Here is a tiny trained network, its code and every weight. The questions are about switching its units off for an input and a target symbol, where a switched-off unit gives its printed mean instead of its output.

import numpy as np


def w(rows, s, z=0):
    codes = np.array(rows[::2]) - 128.0
    scale = np.full(codes.shape[1], s)
    scale[-1] = z or s
    return codes * scale


def f(y):
    return y / 2 * (1 + np.tanh(0.7978845608 * (y + 0.044715 * y**3)))


def softmax(a):
    e = np.exp(a - a.max(-1, keepdims=True))
    return e / e.sum(-1, keepdims=True)


def log_softmax(a):
    a = a - a.max(-1, keepdims=True)
    return a - np.log(np.exp(a).sum(-1, keepdims=True))


def net(x, mask):
    ids = ['ΛΦΩαβημξτ'.index(c) for c in x.split()]
    T = len(ids)
    res = E[ids] + P[:T]
    u = 0
    for l in range(2):
        r = res
        for j in range(2):
            rows = slice(2 * j, 2 * j + 2)
            q, k, v = (r @ M[l][rows].T for M in (Q, K, V))
            z = softmax(np.where(np.tri(T) > 0, q @ k.T / 2**0.5, -1e9)) @ v
            o = O[l][rows]
            res = res + np.where(mask[u + j], z, o[:, -1]) @ o[:, :-1]
        u += 2
        y = f(res @ A[l][:, :-1].T + A[l][:, -1])
        res = res + np.where(mask[u : u + 4], y, B[l][:, -1]) @ B[l][:, :-1]
        u += 4
    return log_softmax(res[-1] @ U[:, :-1].T + U[:, -1])


Q, K, V, O, A, B = {}, {}, {}, {}, {}, {}
E = w([
[98,74,107,123,116,152,184,87,24,149,114,109],'Λ',
[51,76,151,150,98,178,84,130,98,136,174,156],'Φ',
[78,142,161,93,150,159,219,104,148,101,125,113],'Ω',
[82,164,135,108,79,131,233,182,150,146,196,77],'α',
[72,130,165,185,95,143,135,190,101,188,117,67],'β',
[84,96,114,214,92,159,159,123,158,148,165,128],'η',
[59,117,149,76,103,78,155,189,73,158,113,113],'μ',
[102,120,195,134,103,160,67,152,2,154,135,179],'ξ',
[131,89,182,169,169,136,145,22,87,145,143,181],'τ',
],0.014)
P = w([
[57,181,64,147,173,107,132,92,127,110,150,93],'0',
[168,66,220,143,47,144,177,157,124,85,85,164],'1',
[129,143,131,94,176,148,135,141,150,208,130,168],'2',
[160,68,244,142,57,128,184,173,115,78,77,153],'3',
[145,151,164,96,220,85,168,164,137,208,121,193],'4',
[165,76,255,139,52,149,180,184,109,84,85,157],'5',
],0.013)
Q[0] = w([
[83,114,175,147,56,151,154,254,71,111,130,126],'L0H1',
[139,42,32,226,29,43,72,140,44,116,82,177],'L0H1',
[159,98,230,209,62,193,146,167,130,166,126,170],'L0H2',
[161,193,54,60,205,130,109,63,147,164,193,117],'L0H2',
],0.0078)
K[0] = w([
[2,150,69,140,119,121,163,111,101,66,140,27],'L0H1',
[142,93,81,157,88,53,127,145,102,169,164,146],'L0H1',
[91,116,57,239,142,87,88,117,145,61,149,90],'L0H2',
[152,99,138,95,127,146,200,126,124,191,158,163],'L0H2',
],0.0093)
V[0] = w([
[81,116,158,51,69,77,124,164,57,140,162,224],'L0H1',
[120,172,253,100,175,150,120,208,192,157,195,200],'L0H1',
[82,125,52,52,198,85,78,128,149,70,102,100],'L0H2',
[142,32,45,120,114,231,44,113,105,179,149,141],'L0H2',
],0.0067)
O[0] = w([
[154,99,164,100,172,248,119,87,121,142,121,86,109],'L0H1',
[100,60,98,106,95,146,119,76,116,169,114,62,2],'L0H1',
[140,148,114,196,171,197,156,103,150,117,182,84,155],'L0H2',
[84,163,125,126,74,148,156,85,143,137,143,123,40],'L0H2',
],0.011,0.0036)
A[0] = w([
[152,56,137,175,151,158,187,122,117,133,87,105,12],'L0N1',
[117,129,66,106,150,103,166,116,253,116,146,108,78],'L0N2',
[117,177,85,124,161,104,90,152,120,161,151,183,169],'L0N3',
[100,56,182,77,2,118,128,118,128,78,59,124,30],'L0N4',
],0.0095,0.0011)
B[0] = w([
[111,170,164,130,98,108,76,171,141,126,179,112,218],'L0N1',
[91,175,106,141,45,235,236,45,121,47,199,136,141],'L0N2',
[116,33,115,154,190,144,131,69,180,190,109,1,174],'L0N3',
[209,196,103,166,78,150,66,76,100,206,168,141,254],'L0N4',
],0.0093,0.0069)
Q[1] = w([
[148,50,234,173,93,168,49,64,159,91,132,255],'L1H1',
[152,117,191,105,63,129,218,198,155,88,134,204],'L1H1',
[180,153,187,149,84,138,79,229,175,135,153,121],'L1H2',
[119,152,102,177,124,62,81,119,122,135,73,64],'L1H2',
],0.0089)
K[1] = w([
[105,73,89,236,181,129,90,29,148,52,129,166],'L1H1',
[126,232,16,162,144,152,246,125,224,84,255,80],'L1H1',
[88,191,57,193,142,94,82,92,82,70,127,104],'L1H2',
[131,108,177,201,108,126,130,126,153,131,94,96],'L1H2',
],0.0089)
V[1] = w([
[177,169,124,117,138,180,158,69,108,35,137,112],'L1H1',
[174,136,183,69,214,87,144,108,50,168,151,120],'L1H1',
[128,44,219,128,153,121,129,127,132,122,51,118],'L1H2',
[113,136,170,104,86,204,143,254,47,181,71,51],'L1H2',
],0.0072)
O[1] = w([
[133,28,64,63,158,159,115,197,187,164,94,175,180],'L1H1',
[93,143,37,147,115,179,141,224,155,105,254,116,117],'L1H1',
[202,156,131,95,106,141,78,207,138,142,129,136,2],'L1H2',
[211,71,173,225,127,114,206,37,86,134,197,164,65],'L1H2',
],0.0075,0.0064)
A[1] = w([
[111,83,78,183,110,193,141,126,125,132,255,36,127],'L1N1',
[251,126,133,154,57,135,76,168,158,54,190,102,15],'L1N2',
[164,130,179,146,129,132,94,113,168,194,155,151,255],'L1N3',
[51,81,121,99,233,120,108,215,155,157,101,141,39],'L1N4',
],0.007,0.0056)
B[1] = w([
[106,177,171,87,118,134,76,64,213,134,99,149,220],'L1N1',
[254,49,98,87,169,106,124,97,196,67,57,90,167],'L1N2',
[76,118,47,158,141,103,203,173,124,131,88,83,246],'L1N3',
[117,85,146,152,35,85,97,48,165,124,191,144,166],'L1N4',
],0.0083,0.011)
U = w([
[66,208,109,161,41,169,120,49,120,148,214,101,186],'Λ',
[139,24,70,118,254,138,169,191,92,182,103,106,228],'Φ',
[153,188,149,110,132,105,99,103,156,131,54,207,48],'Ω',
[177,145,90,160,107,67,134,100,103,36,142,140,143],'α',
[199,117,96,105,108,147,100,82,162,169,110,114,1],'β',
[161,98,187,101,183,158,93,143,137,50,87,87,126],'η',
[144,149,56,95,132,150,77,178,127,84,119,88,162],'μ',
[113,170,130,163,116,147,147,175,122,42,154,226,102],'ξ',
[137,93,171,99,61,94,88,113,136,100,158,146,39],'τ',
],0.0074,0.0064)

Each question gives the input, a string of symbols that net reads in full, and the target symbol t.
The units are the heads (2 rows each of Q, K, V and O) and the neurons (one row each of A and B). Each row of codes is followed by its name. A weight is (code - 128) times the scale printed after its matrix; where a second scale follows, it is the last column's (O, A, B and U).
mask holds one flag per unit, layer by layer, with each layer's heads first. A switched-off unit (its flag False) gives its mean, the last column of its rows in O or B, instead of its output. The means were averaged over made-up inputs and are rounded, as every weight is.
A unit's drop is (log p(t) with every unit on - log p(t) with that unit switched off) / (log p(t) with every unit on - log p(t) with every unit switched off).
The circuit of an input: a set's keep is (log p(t) with only the set's units on - log p(t) with every unit switched off) / (log p(t) with every unit on - log p(t) with every unit switched off). Starting from all 12 units, units are removed one at a time, each time the one whose removal leaves the highest keep (on an exact tie, the one counted first), for as long as the keep stays at least 0.8.
circuit, biggest first: the units of the circuit, biggest drop first
unit that matters most: the unit with the biggest drop
top k neurons: the k neurons with the biggest drops, biggest first
top k neurons in layer l: the k neurons of layer l with the biggest drops, biggest first
which heads matter: for each layer, one digit per head in row order, 1 if its drop is at least 0.15 and else 0, layers parted by /
input Φ α Λ Λ, target Λ: unit that matters most => L0H2
input η η β η ξ α, target Ω: circuit, biggest first => [L1H1, L0N2, L0H1]
input τ Φ α η, target μ: which heads matter => 00 / 01
input Ω η β α Φ, target Λ: circuit, biggest first => [L0N3, L1H1]
input η Ω η α α Φ, target Ω: circuit, biggest first => [L1H1, L0N2, L0H1]
input β μ μ η Ω τ, target α: top 2 neurons => [L1N2, L0N4]
input Ω Λ Λ α, target τ: top 2 neurons => [L1N4, L0N2]
input Ω Φ η μ, target τ: circuit, biggest first => [L1N4, L0N2, L1H1, L1H2]
input Λ ξ τ τ α Λ, target ξ: which heads matter => 11 / 00
input ξ α η Λ, target β: circuit, biggest first => [L1N2, L0N4, L0H1, L1H2]
input η β η, target Φ: top 3 neurons in layer 0 => [L0N4, L0N2, L0N1]
input τ Φ β ξ, target μ: circuit, biggest first => [L1H2, L0N4, L1H1, L1N2]
input α τ μ Λ, target Φ: circuit, biggest first => [L1H1, L0N2]
input β α α, target Φ: which heads matter => 01 / 01
input τ α μ τ, target μ: unit that matters most => L1H2
input Λ α μ Ω α ξ, target ξ: which heads matter => 11 / 00
input ξ β μ β Φ β, target β: top 2 neurons in layer 1 => [L1N2, L1N1]
input α Ω η μ, target Φ: top 3 neurons => [L0N4, L0N2, L1N1]
input η α τ, target Λ: which heads matter => 10 / 10
input Λ ξ Λ α Λ Φ, target ξ: unit that matters most => L0H1
input α ξ α β μ, target Λ: circuit, biggest first => [L1H1, L0N3, L0H2]
input α Λ τ Λ μ β, target Φ: top 2 neurons in layer 0 => [L0N2, L0N4]
input α η β Ω α ξ, target Φ: circuit, biggest first => [L1H1, L0N2, L1N1]
